Below are the code and all the weights of a small trained network. Each question names an input and a target symbol and asks about switching units off, where a switched-off unit gives its printed mean instead of its output.

import numpy as np


def w(rows, s, z=0):
    codes = np.array(rows[::2]) - 128.0
    scale = np.full(codes.shape[1], s)
    scale[-1] = z or s
    return codes * scale


def f(y):
    return y / 2 * (1 + np.tanh(0.7978845608 * (y + 0.044715 * y**3)))


def softmax(a):
    e = np.exp(a - a.max(-1, keepdims=True))
    return e / e.sum(-1, keepdims=True)


def log_softmax(a):
    a = a - a.max(-1, keepdims=True)
    return a - np.log(np.exp(a).sum(-1, keepdims=True))


def net(x, mask):
    ids = ['βγμξπτψ'.index(c) for c in x.split()]
    T = len(ids)
    res = E[ids] + P[:T]
    q, k, v = (res @ M[0].T for M in (Q, K, V))
    z = softmax(np.where(np.tri(T) > 0, q @ k.T / 4**0.5, -1e9)) @ v
    res = res + np.where(mask[0], z, O[0][:, -1]) @ O[0][:, :-1]
    y = f(res @ A[0][:, :-1].T + A[0][:, -1])
    res = res + np.where(mask[1:9], y, B[0][:, -1]) @ B[0][:, :-1]
    return log_softmax(res[-1] @ U[:, :-1].T + U[:, -1])


Q, K, V, O, A, B = {}, {}, {}, {}, {}, {}
E = w([
[146,167,145,147,147,132],'β',
[52,81,161,122,161,138],'γ',
[134,120,176,225,100,10],'μ',
[177,197,122,207,13,110],'ξ',
[146,185,73,184,109,47],'π',
[71,74,116,180,91,72],'τ',
[81,140,45,138,27,177],'ψ',
],0.013)
P = w([
[196,87,128,76,173,152],'0',
[113,144,153,129,129,113],'1',
[155,130,130,173,155,138],'2',
[54,187,196,116,97,72],'3',
[112,182,135,221,153,151],'4',
[92,150,140,62,45,41],'5',
[144,134,83,200,130,145],'6',
[53,193,135,156,54,84],'7',
[96,185,80,253,130,162],'8',
[95,145,82,88,27,53],'9',
[127,139,19,215,110,161],'10',
[99,169,52,155,42,98],'11',
[147,167,41,167,146,160],'12',
],0.012)
Q[0] = w([
[65,206,144,139,77,96],'head 0',
[193,86,169,6,84,95],'head 0',
[8,183,138,80,43,26],'head 0',
[163,140,126,20,141,109],'head 0',
],0.025)
K[0] = w([
[110,111,73,149,120,91],'head 0',
[6,244,164,191,136,125],'head 0',
[39,137,55,199,54,97],'head 0',
[36,161,157,170,151,138],'head 0',
],0.025)
V[0] = w([
[129,132,203,93,103,251],'head 0',
[160,66,210,195,59,137],'head 0',
[69,62,175,137,229,86],'head 0',
[45,18,39,119,72,147],'head 0',
],0.019)
O[0] = w([
[83,112,252,127,46,98,6],'head 0',
[201,66,182,217,104,83,174],'head 0',
[33,67,96,203,145,67,114],'head 0',
[174,105,54,105,11,86,224],'head 0',
],0.015,0.013)
A[0] = w([
[36,163,160,145,75,71,152],'neuron 0',
[183,100,87,114,97,195,7],'neuron 1',
[99,216,176,107,206,162,180],'neuron 2',
[114,159,123,49,69,65,45],'neuron 3',
[1,185,197,118,133,161,46],'neuron 4',
[207,173,95,149,153,148,250],'neuron 5',
[155,142,112,154,221,165,26],'neuron 6',
[169,115,164,234,97,219,26],'neuron 7',
],0.0086,0.0012)
B[0] = w([
[122,17,163,42,163,122,153],'neuron 0',
[123,155,178,148,171,86,237],'neuron 1',
[204,138,81,78,116,94,192],'neuron 2',
[89,168,147,247,123,147,188],'neuron 3',
[163,222,82,121,221,103,157],'neuron 4',
[64,32,151,98,134,147,252],'neuron 5',
[49,180,157,146,66,213,200],'neuron 6',
[169,78,147,84,158,47,157],'neuron 7',
],0.011,0.025)
U = w([
[156,220,138,117,214,31,78],'β',
[93,182,163,67,153,3,71],'γ',
[189,136,162,199,241,119,1],'μ',
[242,122,169,117,180,116,86],'ξ',
[158,171,111,84,150,122,167],'π',
[245,133,58,141,160,73,200],'τ',
[130,231,183,114,123,27,205],'ψ',
],0.0037,0.0032)

Each question gives the input, a string of symbols that net reads in full, and the target symbol t.
The units are the heads (4 rows each of Q, K, V and O) and the neurons (one row each of A and B). Each row of codes is followed by its name. A weight is (code - 128) times the scale printed after its matrix; where a second scale follows, it is the last column's (O, A, B and U).
mask holds one flag per unit, heads first, then neurons. A switched-off unit (its flag False) gives its mean, the last column of its rows in O or B, instead of its output. The means were averaged over made-up inputs and are rounded, as every weight is.
A unit's drop is (log p(t) with every unit on - log p(t) with that unit switched off) / (log p(t) with every unit on - log p(t) with every unit switched off).
The circuit of an input: a set's keep is (log p(t) with only the set's units on - log p(t) with every unit switched off) / (log p(t) with every unit on - log p(t) with every unit switched off). Starting from all 9 units, units are removed one at a time, each time the one whose removal leaves the highest keep (on an exact tie, the one counted first), for as long as the keep stays at least 0.8.
units of the circuit, in order: the units of the circuit, biggest drop first
top k neurons: the k neurons with the biggest drops, biggest first
drop when u is switched off: that unit's drop, to one decimal
input τ γ τ π ξ τ ξ τ π ψ β ξ, target ψ: top 2 neurons => [neuron 1; neuron 3]
input β π μ γ, target π: units of the circuit, in order => [head 0; neuron 6; neuron 1]
input γ τ β τ π ξ τ, target γ: units of the circuit, in order => [head 0]
input ξ ξ μ π ξ, target ξ: units of the circuit, in order => [head 0; neuron 7]
input π ξ γ μ ξ β ξ π μ ξ π γ, target π: units of the circuit, in order => [head 0; neuron 6]
input ψ μ β, target ψ: units of the circuit, in order => [head 0; neuron 3]
input τ γ τ ξ τ τ γ ξ π ξ, target π: units of the circuit, in order => [head 0; neuron 6]
input τ τ τ β γ μ, target μ: top 3 neurons => [neuron 2; neuron 6; neuron 5]
input μ π τ τ ξ ψ τ γ, target ψ: units of the circuit, in order => [head 0; neuron 3; neuron 1]
input ξ τ γ, target ξ: units of the circuit, in order => [head 0; neuron 2]
input β π γ τ β π μ μ, target π: top 2 neurons => [neuron 6; neuron 5]
input τ τ ξ γ ξ τ β ξ ψ τ, target ψ: drop when neuron 3 is switched off => 0.4
input ψ μ ψ π ψ τ τ π, target τ: drop when neuron 7 is switched off => 0.0
input τ π ξ π τ π ξ π π π, target π: drop when neuron 6 is switched off => 0.3
input τ μ β γ, target μ: drop when head 0 is switched off => 1.1
